Each row has a class, written after it, and each block has its own classes.
[ -9 -14  12  11   9   3  -2   6 -18  -3   3 -18   4   4   1   5 -10 -14
  -4   4   0  23   3   2  -8  -8 -40  -7 -21  10   1  10  15   0  -8] | B
[ -5   7  -4   7  -4   1  11  -6 -19   1  -6  -8   8  -9   6   2 -18  33
  -2   7   5  27   2  -4   2  -9 -36  -7 -34  -1  13   7   6   4  -7] | F
[-10   0  -6  10  -8  -2  15  -5 -19   0   0   2  11 -14   8  -4 -21  21
  -4  12  -4  23 -22  -8   0 -25 -59  -7 -26  -6   8  25   2   3   1] | J
[ -7  -5   9  18   6   9  17  -2 -26   2  -3 -14   3   9   1  -1 -10  18
 -11  -1   8  32   3  -2 -16 -10 -26  -1 -33   7  15 -34   0   7 -10] | F
[-31  -6   6  14  -3   0   8 -13  23  -4   6 -22   3 -18   7  -1 -17  21
   7  -1   4  21  14   0   5  -2 -63  -2 -43  20   0  -5   0  -2  -6] | F
[-20 -12  -7  12   8   4   0  -3 -19   7  20  -4   8 -43  -1   9 -31  13
  -1  35  -7  26   1  -8 -15 -17 -15  -1 -45  12  -2  71  -2   4 -18] | B
[-16 -12  12   4  15  -2  10   0  -9  -3  12 -16  -3 -18  -2  10 -22  -9
  -6  11  -3  17  13  -1  -3  -6 -62  -1 -53  10 -13  -2   0  -2 -22] | B
[ -1  -4  -3  15   4  -2   6  -1 -24   6  -2  -4  15  -6   7  -3  -2  13
  -3  13   0  34  -2  -2   8 -29 -63 -16 -16  -6   6  -8  -3   5  -1] | J
[-17 -10   3  14   1   6  17  -4 -40   5  -2 -20   4  -5   8   2 -36  31
  -6   2   3  36  -1  -5   4 -25 -33  -4 -43  -5  18  17   9   5  -7] | F
[ -4  -8   2  11  12   5   0   2 -13   2   2 -21   2  -8   4   7 -17  -1
  -2  17   1  24  -1  -3  -9 -13 -28  -1 -26  -3  10  59   0   3 -10] | B
[ 11  -1   4   4   1   0  -8   4   7   0  -4 -13   7  12   7  -8  25  14
  -3   2  -2  17  10  -3  -6  -6 -34   2   4  15   0 -44  -5  -2   2] | F
[ -9  -3   3  21  18   3  -1  -3 -36   9   8 -11   0  -2  -8   5 -19 -11
  -9   8   3  24  -7   2 -16 -15   1  -3 -20  -3   7  53   2   5  -9] | B
[ -8  -5   2  12   2  -3  17  -2 -44  -6 -12   2   6  -3   4   2 -17  22
 -15   5   2  43  -8   2   1 -26 -26  -3 -39  -8  14  -9   2   7   1] | J
[  2  -8 -11   0   8   3  11   1 -66   3 -13   1  10  -5   2   7 -25   6
  -9  15  -8  33 -16  -3 -11 -29 -30  -7 -26 -15  20  35   4   5  -5] | J
[ -1 -17  13  14  14   6 -18   0   9  -2  10 -36  -1  10  -6   6  -8   4
   3  14   2   7  14  -6 -25  -6 -31   0  -6  13   2  38   3  -2 -10] | B
[  6 -10   4   4  12   5  -4   6 -15  -2  12   1  -3   2  -7  11 -11 -20
  -7   3  -3  -4   1   3  -6   7  16   0  -9   0   4  29   0  -1  -8] | B
[-10  -5  -5  17   4  -1  15  -4 -22   4 -11  -4  21  -5  15   1 -18  12
  -2   8  -8  24  -4  -2  -7 -28 -62  -3 -24 -13  17   4 -10  10  -4] | J
[-20  -5   7   7  13   2   3   1   9  -1   3 -11  -2 -20   8   2 -15 -13
   0   1  -2  11   9   2  -9   1 -44  -2 -35  14 -19  -2  -5  -1 -12] | B
[  2  -7   6   7  17   0  -5  -2  -2   4  15  -9   2  -4   2  -1   2 -19
  -2   6   0   6   3  -6 -13  -6 -31   5   0  13 -16   6  -7  -6  -8] | B
[  0  -7  -3   8  -7   7   6  -2 -28   5  -5  -2  12  -7  11   5  -9  36
  -2  13  -3  27  -4  -9   0 -29 -47   4 -22   0  14  18  -1   3 -11] | J
[ -6  -8  -5   9  -4   6   6  -5 -24   1   0 -10  10  -6   1   5 -16  21
  -2   7   1  22  -3  -1  -2 -13 -32  -7 -30  -3  12  15   7  -1 -10] | F

A new block, with new classes.
[ -1   3   1  12  -2   4  17   5  -2  -1   4   0  -2   4   4  -5   4 -10
  -2   1   2   1  -4  -9  -9  11   2  -8  -4  -3  -9   8  15   3  -8] | D
[  0   1   1   3   0  -1  15   8  -2  -4   4   4  -2   6  -2  -4   5  -8
  -1   4   1  -1  -6  -4  -8  12   3  -6  -3  -1  -6   1   9   4 -10] | D
[ -4   3   2  11   3   2   8   6  -3   0   3   0  -3   1   1  -5   3 -14
   0   1   0   4  -3  -8  -3   7  -1  -3  -1  -3  -6   5  10   1  -7] | D
[  1  -2  10  -2   9  -9  13  -9  -7  -4  10   1  -6   2  -6   5   2 -13
   2   8   0  -4  -6 -15  -1  -3  -1   2  -1  -8   9  -5   2   2  -2] | S
[ -5   2  -1   8   1   2  11  11  -2  -2   2   2  -3   6   0  -7   6 -12
  -2   3   1   1  -5  -9  -7  13   1  -8  -2  -2  -8   6  12   3 -12] | H
[ -3   4  -3   5  -2  -1  15  11  -1  -2   5   2  -2   1   0  -4   4  -5
   2   2   3   2  -2  -9  -6   8   0  -5  -1   2  -7   0  11   5 -10] | D
[ -4  -4   8   2   2  -9  13   3  -8 -13   4   6  -7  17  -6  -4  12 -18
  -4   8  -4  -5 -20  -6  -8  13  -4 -14  -9   1  -3  -3   8  10 -11] | H
[ -8   3   1   6   8  -6   6   2  -6  -7   7   1  -5   6  -4  -3   3 -24
   3   6  -1   5  -7 -16  -3   3  -7  -3  -1  -1  -3  -3   8   7  -9] | D
[ -7   0  -2   2   7  -7   7   5  -3  -5   2   2  -2   3  -4  -5   2 -10
   2   5   0   4  -5  -9  -4   7  -5  -1   4   3   2  -6   7   5  -9] | D
[ -5   8   0  16   0   7  12  13   2   5   6  -1   0  -2   4  -4   0 -14
   2  -1   4   4   3 -12  -6   5  -2  -1   1  -2 -14  10  13  -1  -9] | S
[  3   2   6   5  -7   1  24  11  -3  -3  13   4   0   8   2   2   6  -9
  -1   3   4  -4  -7  -7  -7   7   3 -11 -11  -2 -15   1  16   6  -8] | D
[  9   1   6   1  -7   2  30   5  -1  -5   6   5  -2   9   1  -1   8   0
  -2   2   3 -11  -7  -3 -11   9  10 -15 -11  -4  -9   4  16   8   0] | D
[-2 -2 -6 -1  2 -8 12  3 -4 -7  6  3 -2  6 -4 -2  5 -8  1  4  1  0 -6 -6
 -5  6 -2 -5 -1  1  1 -6  4  8 -6] | H
[-13   4  -7   4   8  -5   5  13  -3   0  11  -3  -3  -3  -7  -6  -1 -15
   6   5   5  11  10 -15  -2   2 -11   7  10   2  -3  -7   2   2 -16] | S
[ -4   2  -4  -2   8  -1  18   6   0   3  20  -2   0 -10  -2   0  -7  -5
   7   6   8   8  15 -21  -3  -5  -3  14  13  -6   3  -7   3  -1 -10] | S
[  2  -3  13   0   3  -9  18  -6 -10 -11   9   5  -9  10  -5   6   8 -16
   4   7  -2  -6 -18  -9  -5   5   2 -10 -10  -8   4  -1   8   5  -2] | H
[ -8   7  -5   6  13  -3   8   1  -1   0   8  -2  -2  -9  -3  -4  -4 -14
   5   6   1  11   8 -20  -1   0  -8   7  12  -4   7  -6   7   2  -6] | S
[ 6 -1  2 -6 -5 -4 21  7  0 -6 16  3 -2  4 -4  4  4  2  2  4  7 -1  3 -7
 -6  3  3  0 -1 -1 -5 -7  9  6 -8] | H
[ 1  0  1  1 -6  2 10 11 -2  0  5  3 -1  6  0 -1  4  2 -2  1  6 -1 -1  1
 -5  5  2 -6 -6  2 -9  4  8  3 -8] | D
